Here is a tiny trained network, its code and every weight. The questions are about switching its units off for an input and a class, where a switched-off unit gives its printed mean instead of its output.

import numpy as np


def w(rows, s, z=0):
    codes = np.array(rows[::2]) - 128.0
    scale = np.full(codes.shape[1], s)
    scale[-1] = z or s
    return codes * scale


def f(y):
    return y / 2 * (1 + np.tanh(0.7978845608 * (y + 0.044715 * y**3)))


def log_softmax(a):
    a = a - a.max(-1, keepdims=True)
    return a - np.log(np.exp(a).sum(-1, keepdims=True))


def net(x, mask):
    res = np.array(x, float).reshape(1, 7) / 4 @ E
    y = f(res @ A[0][:, :-1].T + A[0][:, -1])
    res = res + np.where(mask, y, B[0][:, -1]) @ B[0][:, :-1]
    return log_softmax(res[-1] @ U[:, :-1].T + U[:, -1])


A, B = {}, {}
E = w([
[117,205,1,142],'x0',
[162,190,225,217],'x1',
[129,128,128,128],'x2',
[128,128,129,127],'x3',
[92,207,202,70],'x4',
[127,128,129,127],'x5',
[249,151,139,71],'x6',
],0.0082)
A[0] = w([
[177,136,132,120,32],'neuron 0',
[116,52,102,80,44],'neuron 1',
[107,181,165,50,189],'neuron 2',
[205,173,169,166,148],'neuron 3',
[220,155,119,106,22],'neuron 4',
[62,79,92,36,79],'neuron 5',
[140,165,70,107,76],'neuron 6',
[88,188,62,124,63],'neuron 7',
[172,77,116,164,159],'neuron 8',
[129,65,171,98,157],'neuron 9',
[228,134,123,110,58],'neuron 10',
[163,71,114,153,167],'neuron 11',
[124,167,94,117,122],'neuron 12',
[96,121,128,147,66],'neuron 13',
[140,96,82,136,109],'neuron 14',
[119,115,73,44,164],'neuron 15',
[157,167,148,186,29],'neuron 16',
[88,144,163,80,150],'neuron 17',
[121,98,104,98,147],'neuron 18',
[60,118,121,157,85],'neuron 19',
[182,116,34,118,56],'neuron 20',
[59,120,127,5,76],'neuron 21',
[138,153,159,149,157],'neuron 22',
[127,167,141,71,253],'neuron 23',
[112,171,101,175,6],'neuron 24',
[65,103,144,137,94],'neuron 25',
[113,93,108,74,34],'neuron 26',
[64,98,127,201,81],'neuron 27',
[153,62,167,122,57],'neuron 28',
[177,127,122,72,117],'neuron 29',
[134,68,183,138,46],'neuron 30',
[114,110,106,69,100],'neuron 31',
[125,210,149,109,162],'neuron 32',
[215,117,138,119,200],'neuron 33',
[178,130,117,95,156],'neuron 34',
[125,192,84,139,55],'neuron 35',
[56,89,108,143,103],'neuron 36',
[166,91,76,181,120],'neuron 37',
[145,150,155,110,132],'neuron 38',
[132,73,149,123,185],'neuron 39',
[153,178,75,151,73],'neuron 40',
[105,181,173,202,87],'neuron 41',
[75,161,156,126,105],'neuron 42',
[130,157,153,181,31],'neuron 43',
[109,76,186,86,72],'neuron 44',
[107,80,185,83,70],'neuron 45',
],0.014,0.0048)
B[0] = w([
[122,108,129,106,140],'neuron 0',
[148,75,149,137,199],'neuron 1',
[77,122,48,169,247],'neuron 2',
[102,99,165,154,249],'neuron 3',
[95,119,165,40,180],'neuron 4',
[194,102,192,150,254],'neuron 5',
[151,150,116,141,178],'neuron 6',
[173,185,89,114,215],'neuron 7',
[55,125,60,180,192],'neuron 8',
[167,197,57,158,239],'neuron 9',
[90,120,157,47,195],'neuron 10',
[84,97,72,192,193],'neuron 11',
[165,198,118,153,164],'neuron 12',
[113,97,126,83,136],'neuron 13',
[125,122,110,147,174],'neuron 14',
[130,118,194,149,240],'neuron 15',
[213,12,177,113,170],'neuron 16',
[115,127,53,145,207],'neuron 17',
[135,110,178,148,177],'neuron 18',
[102,136,134,2,189],'neuron 19',
[125,140,134,137,210],'neuron 20',
[154,15,149,188,241],'neuron 21',
[143,112,141,157,187],'neuron 22',
[37,121,90,178,224],'neuron 23',
[151,128,138,97,151],'neuron 24',
[83,166,109,60,185],'neuron 25',
[178,87,189,136,166],'neuron 26',
[97,126,179,39,209],'neuron 27',
[181,184,83,135,200],'neuron 28',
[53,109,176,72,179],'neuron 29',
[178,212,105,97,211],'neuron 30',
[159,116,222,161,178],'neuron 31',
[119,96,77,177,208],'neuron 32',
[64,126,141,100,233],'neuron 33',
[91,152,169,97,175],'neuron 34',
[222,190,110,101,172],'neuron 35',
[94,142,183,100,213],'neuron 36',
[86,95,64,158,198],'neuron 37',
[117,115,119,132,171],'neuron 38',
[123,201,100,147,205],'neuron 39',
[177,132,123,116,175],'neuron 40',
[173,46,174,156,225],'neuron 41',
[80,67,100,106,182],'neuron 42',
[163,81,200,115,161],'neuron 43',
[150,207,104,114,228],'neuron 44',
[202,179,51,126,224],'neuron 45',
],0.0071,0.0077)
U = w([
[194,38,234,173,89],'0',
[63,118,188,4,100],'1',
[228,202,119,122,92],'2',
[57,75,105,210,102],'3',
[98,116,178,163,255],'4',
],0.011,0.0099)

Each question gives the input, the list of numbers given to net, and the class t.
The units are the neurons (one row each of A and B). Each row of codes is followed by its name. A weight is (code - 128) times the scale printed after its matrix; where a second scale follows, it is the last column's (A, B and U).
mask holds one flag per neuron, in row order. A switched-off neuron (its flag False) gives its mean, the last column of its row in B, instead of its output. The means were averaged over made-up inputs and are rounded, as every weight is.
A unit's drop is (log p(t) with every unit on - log p(t) with that unit switched off) / (log p(t) with every unit on - log p(t) with every unit switched off).
The circuit of an input: a set's keep is (log p(t) with only the set's units on - log p(t) with every unit switched off) / (log p(t) with every unit on - log p(t) with every unit switched off). Starting from the 12 units with the biggest drops (on a tie, the unit counted first), units are removed one at a time, each time the one whose removal leaves the highest keep (on an exact tie, the one counted first), for as long as the keep stays at least 0.8.
circuit, biggest first: the units of the circuit, biggest drop first
unit that matters most: the unit with the biggest drop
k most important neurons: the k neurons with the biggest drops, biggest first
input [4,8,6,-5,-7,-2,3], class 0: circuit, biggest first	(neuron 16)
input [-1,-5,-6,1,8,-8,5], class 3: circuit, biggest first	(neuron 2; neuron 23)
input [0,-1,-3,1,-8,-1,7], class 3: 3 most important neurons	(neuron 11; neuron 8; neuron 37)
input [7,0,-6,2,2,1,-6], class 2: circuit, biggest first	(neuron 7; neuron 35)
input [7,8,5,-6,8,3,-1], class 0: circuit, biggest first	(neuron 41; neuron 16)
input [5,6,-4,-8,4,2,6], class 0: circuit, biggest first	(neuron 16; neuron 3)
input [-1,1,6,8,-5,-5,4], class 3: circuit, biggest first	(neuron 8; neuron 11)
input [5,4,5,8,1,-3,-2], class 2: circuit, biggest first	(neuron 21; neuron 35)
input [-2,7,0,-4,7,4,-3], class 0: 3 most important neurons	(neuron 41; neuron 16; neuron 43)
input [-1,-5,7,8,6,1,-4], class 3: circuit, biggest first	(neuron 2; neuron 21)
input [-1,-7,-3,7,8,-6,-2], class 3: 2 most important neurons	(neuron 2; neuron 23)
input [0,3,-7,4,-5,3,-5], class 1: circuit, biggest first	(neuron 27; neuron 19; neuron 21)
input [-5,-6,4,6,1,5,1], class 0: 2 most important neurons	(neuron 21; neuron 5)
input [-3,-5,1,-7,0,5,7], class 1: circuit, biggest first	(neuron 29)
input [-7,3,7,-6,-7,7,5], class 2: 4 most important neurons	(neuron 30; neuron 28; neuron 9; neuron 23)
input [-8,-8,1,0,2,-5,-3], class 0: 3 most important neurons	(neuron 21; neuron 5; neuron 1)
input [-6,-1,0,6,-6,0,3], class 2: 2 most important neurons	(neuron 28; neuron 30)
input [-2,4,8,4,7,-5,-7], class 1: 2 most important neurons	(neuron 19; neuron 27)
input [-6,0,7,-5,5,-6,1], class 2: 2 most important neurons	(neuron 45; neuron 44)
input [5,5,-7,5,0,2,-5], class 0: unit that matters most	neuron 41
